Here is a tiny trained network, its code and every weight. The questions are about switching its units off for an input and a target symbol, where a switched-off unit gives its printed mean instead of its output.

import numpy as np


def w(rows, s, z=0):
    codes = np.array(rows[::2]) - 128.0
    scale = np.full(codes.shape[1], s)
    scale[-1] = z or s
    return codes * scale


def norm(h):
    return h / np.sqrt((h * h).mean(-1, keepdims=True) + 1e-5)


def f(y):
    return y / 2 * (1 + np.tanh(0.7978845608 * (y + 0.044715 * y**3)))


def softmax(a):
    e = np.exp(a - a.max(-1, keepdims=True))
    return e / e.sum(-1, keepdims=True)


def log_softmax(a):
    a = a - a.max(-1, keepdims=True)
    return a - np.log(np.exp(a).sum(-1, keepdims=True))


def net(x, mask):
    ids = ['αβδζηθμξπστψω'.index(c) for c in x.split()]
    T = len(ids)
    res = E[ids] + P[:T]
    u = 0
    for l in range(2):
        q, k, v = (norm(res) @ M[l].T for M in (Q, K, V))
        z = softmax(np.where(np.tri(T) > 0, q @ k.T / 3**0.5, -1e9)) @ v
        res = res + np.where(mask[u], z, O[l][:, -1]) @ O[l][:, :-1]
        u += 1
        y = f(norm(res) @ A[l][:, :-1].T + A[l][:, -1])
        res = res + np.where(mask[u : u + 8], y, B[l][:, -1]) @ B[l][:, :-1]
        u += 8
    return log_softmax(norm(res)[-1] @ U[:, :-1].T + U[:, -1])


Q, K, V, O, A, B = {}, {}, {}, {}, {}, {}
E = w([
[192,137,113,97],'α',
[189,98,119,128],'β',
[84,73,240,4],'δ',
[64,164,63,85],'ζ',
[182,88,112,126],'η',
[143,42,89,143],'θ',
[174,89,110,126],'μ',
[214,175,89,55],'ξ',
[163,78,99,125],'π',
[100,12,44,121],'σ',
[179,79,121,141],'τ',
[190,100,122,130],'ψ',
[185,94,117,130],'ω',
],0.018)
P = w([
[196,180,53,246],'0',
[179,174,64,224],'1',
[178,157,82,199],'2',
[172,141,95,176],'3',
[171,128,103,156],'4',
[169,117,112,140],'5',
[169,107,116,125],'6',
[170,97,124,111],'7',
[171,84,130,102],'8',
[172,76,136,88],'9',
[171,69,141,74],'10',
[166,51,149,66],'11',
[163,61,173,54],'12',
[185,84,112,56],'13',
],0.012)
Q[0] = w([
[11,194,146,160],'0.h1',
[165,106,68,69],'0.h1',
[91,103,101,151],'0.h1',
],0.013)
K[0] = w([
[195,161,37,250],'0.h1',
[140,86,180,63],'0.h1',
[160,138,80,74],'0.h1',
],0.012)
V[0] = w([
[185,200,81,81],'0.h1',
[2,203,192,164],'0.h1',
[160,98,216,57],'0.h1',
],0.012)
O[0] = w([
[136,95,101,161,174],'0.h1',
[21,146,52,8,8],'0.h1',
[83,106,201,125,149],'0.h1',
],0.013,0.016)
A[0] = w([
[30,124,249,83,188],'0.n1',
[74,175,108,179,63],'0.n2',
[125,123,145,240,254],'0.n3',
[161,92,66,18,234],'0.n4',
[214,94,134,84,195],'0.n5',
[93,142,152,77,95],'0.n6',
[118,86,191,107,175],'0.n7',
[38,172,216,143,52],'0.n8',
],0.015,0.0025)
B[0] = w([
[225,224,116,162,175],'0.n1',
[206,116,157,215,119],'0.n2',
[186,109,36,73,253],'0.n3',
[189,137,2,39,131],'0.n4',
[65,171,109,59,219],'0.n5',
[184,139,179,161,136],'0.n6',
[125,156,102,52,167],'0.n7',
[160,142,224,208,139],'0.n8',
],0.017,0.014)
Q[1] = w([
[171,119,68,252],'1.h1',
[207,159,65,91],'1.h1',
[29,112,139,139],'1.h1',
],0.016)
K[1] = w([
[242,90,108,4],'1.h1',
[76,97,221,74],'1.h1',
[162,167,82,164],'1.h1',
],0.016)
V[1] = w([
[153,250,144,139],'1.h1',
[149,108,95,187],'1.h1',
[178,140,179,47],'1.h1',
],0.023)
O[1] = w([
[127,4,163,83,198],'1.h1',
[14,166,166,128,241],'1.h1',
[98,113,71,167,254],'1.h1',
],0.021,0.0093)
A[1] = w([
[52,146,109,103,178],'1.n1',
[133,51,138,135,255],'1.n2',
[155,165,119,175,74],'1.n3',
[110,73,98,161,132],'1.n4',
[137,254,162,100,136],'1.n5',
[171,195,161,118,153],'1.n6',
[45,113,101,19,106],'1.n7',
[142,210,112,138,110],'1.n8',
],0.023,0.0037)
B[1] = w([
[169,71,141,87,147],'1.n1',
[47,139,197,185,197],'1.n2',
[111,100,79,66,228],'1.n3',
[250,203,143,149,194],'1.n4',
[199,249,96,161,163],'1.n5',
[57,164,79,172,147],'1.n6',
[133,198,244,10,154],'1.n7',
[54,73,207,129,254],'1.n8',
],0.023,0.0091)
U = w([
[117,93,198,186,226],'α',
[128,68,154,114,125],'β',
[137,62,118,84,94],'δ',
[139,172,169,11,108],'ζ',
[118,97,110,122,54],'η',
[100,92,100,104,68],'θ',
[80,132,118,132,127],'μ',
[109,68,88,106,60],'ξ',
[154,95,101,109,17],'π',
[106,105,111,123,47],'σ',
[126,76,100,103,17],'τ',
[227,142,105,155,202],'ψ',
[55,199,130,175,254],'ω',
],0.011,0.0035)

Each question gives the input, a string of symbols that net reads in full, and the target symbol t.
The units are the heads (3 rows each of Q, K, V and O) and the neurons (one row each of A and B). Each row of codes is followed by its name. A weight is (code - 128) times the scale printed after its matrix; where a second scale follows, it is the last column's (O, A, B and U).
mask holds one flag per unit, layer by layer, with each layer's heads first. A switched-off unit (its flag False) gives its mean, the last column of its rows in O or B, instead of its output. The means were averaged over made-up inputs and are rounded, as every weight is.
A unit's drop is (log p(t) with every unit on - log p(t) with that unit switched off) / (log p(t) with every unit on - log p(t) with every unit switched off).
The circuit of an input: a set's keep is (log p(t) with only the set's units on - log p(t) with every unit switched off) / (log p(t) with every unit on - log p(t) with every unit switched off). Starting from the 12 units with the biggest drops (on a tie, the unit counted first), units are removed one at a time, each time the one whose removal leaves the highest keep (on an exact tie, the one counted first), for as long as the keep stays at least 0.8.
circuit, biggest first: the units of the circuit, biggest drop first
unit that matters most: the unit with the biggest drop
top k neurons: the k neurons with the biggest drops, biggest first
k most important neurons of layer l: the k neurons of layer l with the biggest drops, biggest first
input σ ξ σ ξ σ ξ ξ α ξ δ, target α: top 3 neurons => 0.n1, 0.n7, 1.n2
input ζ σ π σ ψ, target ω: circuit, biggest first => 0.n1, 1.h1
input ξ δ α ζ θ π, target α: top 3 neurons => 1.n2, 0.n3, 0.n8
input β ζ ξ ξ σ ζ ξ θ ξ σ ξ ψ, target ψ: unit that matters most => 0.n5
input θ ω σ ξ, target ω: top 4 neurons => 0.n3, 0.n7, 0.n1, 1.n5
input θ ξ ψ β ζ ψ ξ ζ ψ ζ ξ μ, target ψ: top 2 neurons => 0.n5, 0.n3
input σ τ ξ σ, target ψ: top 3 neurons => 1.n4, 0.n5, 0.n3
input ψ ζ η ξ σ ψ ζ ξ τ ξ σ ξ, target ω: circuit, biggest first => 0.n1, 1.h1
input σ θ σ δ η ξ μ, target α: top 3 neurons => 1.n2, 0.n3, 0.n8
input π τ ξ ζ τ δ σ, target α: top 3 neurons => 1.n2, 0.n3, 0.n5
input θ ζ ψ, target ζ: circuit, biggest first => 0.h1, 1.h1, 1.n7
input σ ζ ξ δ, target α: circuit, biggest first => 1.h1, 1.n2, 1.n3
input β ξ ξ θ η ξ β β τ σ ξ σ ζ ψ, target ζ: circuit, biggest first => 0.h1, 1.n7
input ξ η η ξ ξ ξ σ ξ ξ η θ ζ β, target ζ: top 2 neurons => 0.n5, 0.n7
input η ξ ξ ξ ζ ξ σ, target ψ: circuit, biggest first => 1.n4
input ξ μ η ω ξ ξ σ ζ, target ω: circuit, biggest first => 0.n1, 1.h1
input σ σ ψ, target ω: circuit, biggest first => 1.h1, 0.n1
input δ ξ ζ σ ξ ζ ξ ξ ψ, target α: top 4 neurons => 1.n2, 0.n3, 0.n8, 1.n3
input ψ η ψ ξ ψ ψ ξ ξ ξ π, target ψ: top 2 neurons => 1.n4, 0.n5
input δ π ξ, target α: unit that matters most => 0.h1
input η σ ζ ξ σ μ, target ω: 2 most important neurons of layer 1 => 1.n5, 1.n8
